Below is a small trained network, with its code and all its weights. Each question gives an input and a target symbol and asks what happens when units are switched off, that is, made to give their printed mean instead of their output.

import numpy as np


def w(rows, s, z=0):
    codes = np.array(rows[::2]) - 128.0
    scale = np.full(codes.shape[1], s)
    scale[-1] = z or s
    return codes * scale


def norm(h):
    return h / np.sqrt((h * h).mean(-1, keepdims=True) + 1e-5)


def f(y):
    return y / 2 * (1 + np.tanh(0.7978845608 * (y + 0.044715 * y**3)))


def softmax(a):
    e = np.exp(a - a.max(-1, keepdims=True))
    return e / e.sum(-1, keepdims=True)


def log_softmax(a):
    a = a - a.max(-1, keepdims=True)
    return a - np.log(np.exp(a).sum(-1, keepdims=True))


def net(x, mask):
    ids = ['βγδεηθπψ'.index(c) for c in x.split()]
    T = len(ids)
    res = E[ids] + P[:T]
    r = norm(res)
    for j in range(3):
        rows = slice(2 * j, 2 * j + 2)
        q, k, v = (r @ M[0][rows].T for M in (Q, K, V))
        z = softmax(np.where(np.tri(T) > 0, q @ k.T / 2**0.5, -1e9)) @ v
        o = O[0][rows]
        res = res + np.where(mask[j], z, o[:, -1]) @ o[:, :-1]
    y = f(norm(res) @ A[0][:, :-1].T + A[0][:, -1])
    res = res + np.where(mask[3:7], y, B[0][:, -1]) @ B[0][:, :-1]
    return log_softmax(norm(res)[-1] @ U[:, :-1].T + U[:, -1])


Q, K, V, O, A, B = {}, {}, {}, {}, {}, {}
E = w([
[127,89,145,90,151,170,160],'β',
[139,171,90,85,136,70,87],'γ',
[9,141,96,158,169,87,169],'δ',
[91,151,139,73,74,178,88],'ε',
[131,103,66,118,135,161,172],'η',
[114,76,63,169,151,86,93],'θ',
[45,87,108,42,228,126,120],'π',
[140,100,147,115,160,97,117],'ψ',
],0.014)
P = w([
[151,125,201,165,89,110,109],'0',
[100,132,62,2,103,55,108],'1',
[105,103,61,21,101,95,157],'2',
[113,122,65,32,131,128,141],'3',
[110,137,78,46,153,134,130],'4',
[121,146,77,68,171,150,130],'5',
[129,158,77,84,190,162,128],'6',
[131,159,81,119,202,170,148],'7',
[149,186,90,153,231,194,175],'8',
[151,215,86,133,251,194,146],'9',
],0.0089)
Q[0] = w([
[96,169,80,129,191,168,108],'head 0',
[134,111,90,106,137,72,150],'head 0',
[153,96,113,55,120,147,140],'head 1',
[2,86,59,85,253,211,140],'head 1',
[195,138,134,146,173,155,139],'head 2',
[171,80,174,138,63,95,195],'head 2',
],0.0088)
K[0] = w([
[98,169,164,196,150,121,126],'head 0',
[85,188,84,142,137,161,87],'head 0',
[157,117,113,171,125,180,66],'head 1',
[179,53,236,254,91,139,37],'head 1',
[74,159,175,202,81,117,155],'head 2',
[48,94,117,89,63,77,82],'head 2',
],0.0081)
V[0] = w([
[34,111,145,166,207,88,218],'head 0',
[193,31,78,197,161,180,70],'head 0',
[108,122,17,78,220,112,120],'head 1',
[116,173,135,103,144,199,109],'head 1',
[182,71,145,106,124,178,162],'head 2',
[12,141,84,158,126,172,171],'head 2',
],0.011)
O[0] = w([
[226,53,150,56,100,164,93,236],'head 0',
[46,98,124,48,110,60,176,4],'head 0',
[61,84,92,175,147,188,126,23],'head 1',
[104,151,117,49,94,193,107,1],'head 1',
[136,104,6,141,109,156,206,116],'head 2',
[93,147,104,150,55,50,6,156],'head 2',
],0.011,0.0042)
A[0] = w([
[47,52,168,195,135,234,67,32],'neuron 0',
[175,121,101,178,169,107,26,252],'neuron 1',
[103,45,196,167,27,87,128,88],'neuron 2',
[2,209,102,87,142,131,213,212],'neuron 3',
],0.0078,0.0037)
B[0] = w([
[109,155,226,31,220,65,175,162],'neuron 0',
[138,64,106,226,134,160,103,255],'neuron 1',
[105,36,156,43,111,188,73,124],'neuron 2',
[1,159,163,131,100,251,165,162],'neuron 3',
],0.0081,0.0083)
U = w([
[207,115,108,71,134,192,252,5],'β',
[140,211,121,213,182,140,129,93],'γ',
[212,75,147,113,105,146,77,117],'δ',
[139,172,200,101,26,136,86,255],'ε',
[149,99,11,132,53,151,217,75],'η',
[84,87,104,151,75,2,149,249],'θ',
[79,91,133,26,195,99,102,55],'π',
[190,150,200,146,182,85,202,193],'ψ',
],0.0072,0.0023)

Each question gives the input, a string of symbols that net reads in full, and the target symbol t.
The units are the heads (2 rows each of Q, K, V and O) and the neurons (one row each of A and B). Each row of codes is followed by its name. A weight is (code - 128) times the scale printed after its matrix; where a second scale follows, it is the last column's (O, A, B and U).
mask holds one flag per unit, heads first, then neurons. A switched-off unit (its flag False) gives its mean, the last column of its rows in O or B, instead of its output. The means were averaged over made-up inputs and are rounded, as every weight is.
A unit's drop is (log p(t) with every unit on - log p(t) with that unit switched off) / (log p(t) with every unit on - log p(t) with every unit switched off).
The circuit of an input: a set's keep is (log p(t) with only the set's units on - log p(t) with every unit switched off) / (log p(t) with every unit on - log p(t) with every unit switched off). Starting from all 7 units, units are removed one at a time, each time the one whose removal leaves the highest keep (on an exact tie, the one counted first), for as long as the keep stays at least 0.8.
units of the circuit, in order: the units of the circuit, biggest drop first
k most important neurons: the k neurons with the biggest drops, biggest first
drop of u: that unit's drop, to one decimal
input β ψ ψ γ ψ, target β: units of the circuit, in order	[head 2]
input π θ γ β π ψ π γ, target π: units of the circuit, in order	[head 1; neuron 0]
input θ θ π η η, target θ: units of the circuit, in order	[head 0; head 2]
input γ η θ π π ε ε δ δ β, target δ: units of the circuit, in order	[head 0; head 2]
input ε β β θ η η ψ γ θ η, target ε: units of the circuit, in order	[head 1; head 2]
input θ θ θ β γ γ ψ π θ γ, target θ: units of the circuit, in order	[head 0; head 1]
input η η ε δ γ θ ψ θ γ η, target η: units of the circuit, in order	[head 2; head 0]
input π γ ψ ε ψ ε ψ π θ, target π: units of the circuit, in order	[head 1; neuron 0; head 0]
input π γ η, target π: 2 most important neurons	[neuron 0; neuron 1]
input θ η ψ γ, target θ: drop of head 0	0.7
input η π η ψ π γ γ β, target η: drop of head 2	1.0
input ε δ β, target ε: drop of neuron 1	0.0
input θ η ψ, target θ: drop of head 1	0.4
input η β π, target η: most important neuron	[neuron 0]
